Here is a tiny trained network, its code and every weight. The questions are about switching its units off for an input and a class, where a switched-off unit gives its printed mean instead of its output.

import numpy as np


def w(rows, s, z=0):
    codes = np.array(rows[::2]) - 128.0
    scale = np.full(codes.shape[1], s)
    scale[-1] = z or s
    return codes * scale


def f(y):
    return y / 2 * (1 + np.tanh(0.7978845608 * (y + 0.044715 * y**3)))


def log_softmax(a):
    a = a - a.max(-1, keepdims=True)
    return a - np.log(np.exp(a).sum(-1, keepdims=True))


def net(x, mask):
    res = np.array(x, float).reshape(1, 4) / 4 @ E
    y = f(res @ A[0][:, :-1].T + A[0][:, -1])
    res = res + np.where(mask, y, B[0][:, -1]) @ B[0][:, :-1]
    return log_softmax(res[-1] @ U[:, :-1].T + U[:, -1])


A, B = {}, {}
E = w([
[55,96,92,30,176,80,155,100],'x0',
[133,248,116,136,130,73,42,70],'x1',
[128,128,128,127,130,127,127,128],'x2',
[193,136,29,151,225,102,122,176],'x3',
],0.012)
A[0] = w([
[229,157,96,248,162,128,96,199,198],'n0',
[81,27,133,91,116,180,232,171,253],'n1',
[88,56,157,81,112,174,189,140,188],'n2',
[116,112,40,54,216,67,146,145,87],'n3',
[132,243,115,138,123,50,25,42,234],'n4',
[39,103,165,36,97,102,141,67,132],'n5',
[135,144,229,190,3,196,112,113,241],'n6',
],0.0072,0.004)
B[0] = w([
[254,148,60,126,63,188,140,164,220],'n0',
[182,125,117,68,92,143,89,181,213],'n1',
[169,138,112,67,88,137,85,150,183],'n2',
[201,74,216,154,163,50,94,128,182],'n3',
[102,228,124,138,164,98,102,11,251],'n4',
[71,208,55,64,120,171,126,55,184],'n5',
[166,74,209,141,182,44,101,135,215],'n6',
],0.0097,0.016)
U = w([
[154,34,197,122,144,91,116,182,202],'0',
[147,201,43,96,68,178,74,127,148],'1',
[131,141,181,208,189,66,105,86,119],'2',
[1,183,83,108,135,149,172,76,2],'3',
[154,84,66,168,92,235,250,193,159],'4',
],0.0099,0.0032)

Each question gives the input, the list of numbers given to net, and the class t.
The units are the neurons (one row each of A and B). Each row of codes is followed by its name. A weight is (code - 128) times the scale printed after its matrix; where a second scale follows, it is the last column's (A, B and U).
mask holds one flag per neuron, in row order. A switched-off neuron (its flag False) gives its mean, the last column of its row in B, instead of its output. The means were averaged over made-up inputs and are rounded, as every weight is.
A unit's drop is (log p(t) with every unit on - log p(t) with that unit switched off) / (log p(t) with every unit on - log p(t) with every unit switched off).
The circuit of an input: a set's keep is (log p(t) with only the set's units on - log p(t) with every unit switched off) / (log p(t) with every unit on - log p(t) with every unit switched off). Starting from all 7 units, units are removed one at a time, each time the one whose removal leaves the highest keep (on an exact tie, the one counted first), for as long as the keep stays at least 0.8.
units of the circuit, in order: the units of the circuit, biggest drop first
top k neurons: the k neurons with the biggest drops, biggest first
drop when u is switched off: that unit's drop, to one decimal
input [-8,-3,-3,1], class 4: units of the circuit, in order => (n4)
input [3,2,-1,-8], class 3: units of the circuit, in order => (n5 n0)
input [1,-5,-6,4], class 0: top 2 neurons => (n3 n5)
input [-8,-1,-1,0], class 0: top 2 neurons => (n6 n4)
input [5,2,-8,-8], class 3: units of the circuit, in order => (n0 n5)
input [-1,-4,5,5], class 4: units of the circuit, in order => (n4 n6)
input [2,1,1,-4], class 3: units of the circuit, in order => (n0 n5)
input [0,-5,7,3], class 4: units of the circuit, in order => (n6 n4)
input [2,6,-1,-8], class 3: top 2 neurons => (n5 n3)
input [4,-1,-1,8], class 0: top 2 neurons => (n3 n4)
input [2,-7,-3,-1], class 1: top 2 neurons => (n6 n2)
input [2,-7,0,-8], class 1: top 4 neurons => (n5 n2 n3 n1)
input [8,-2,4,-8], class 1: top 2 neurons => (n1 n2)
input [3,-5,2,8], class 0: units of the circuit, in order => (n3)
input [4,-8,-2,-1], class 1: top 2 neurons => (n6 n2)
input [-7,-1,-7,6], class 4: drop when n4 is switched off => 0.2
input [-3,6,3,-7], class 2: drop when n6 is switched off => 0.2
input [-7,5,4,-1], class 2: drop when n6 is switched off => 1.0
input [-5,-4,-4,6], class 4: drop when n2 is switched off => 0.0
input [4,-7,0,-8], class 1: top neuron => (n5)
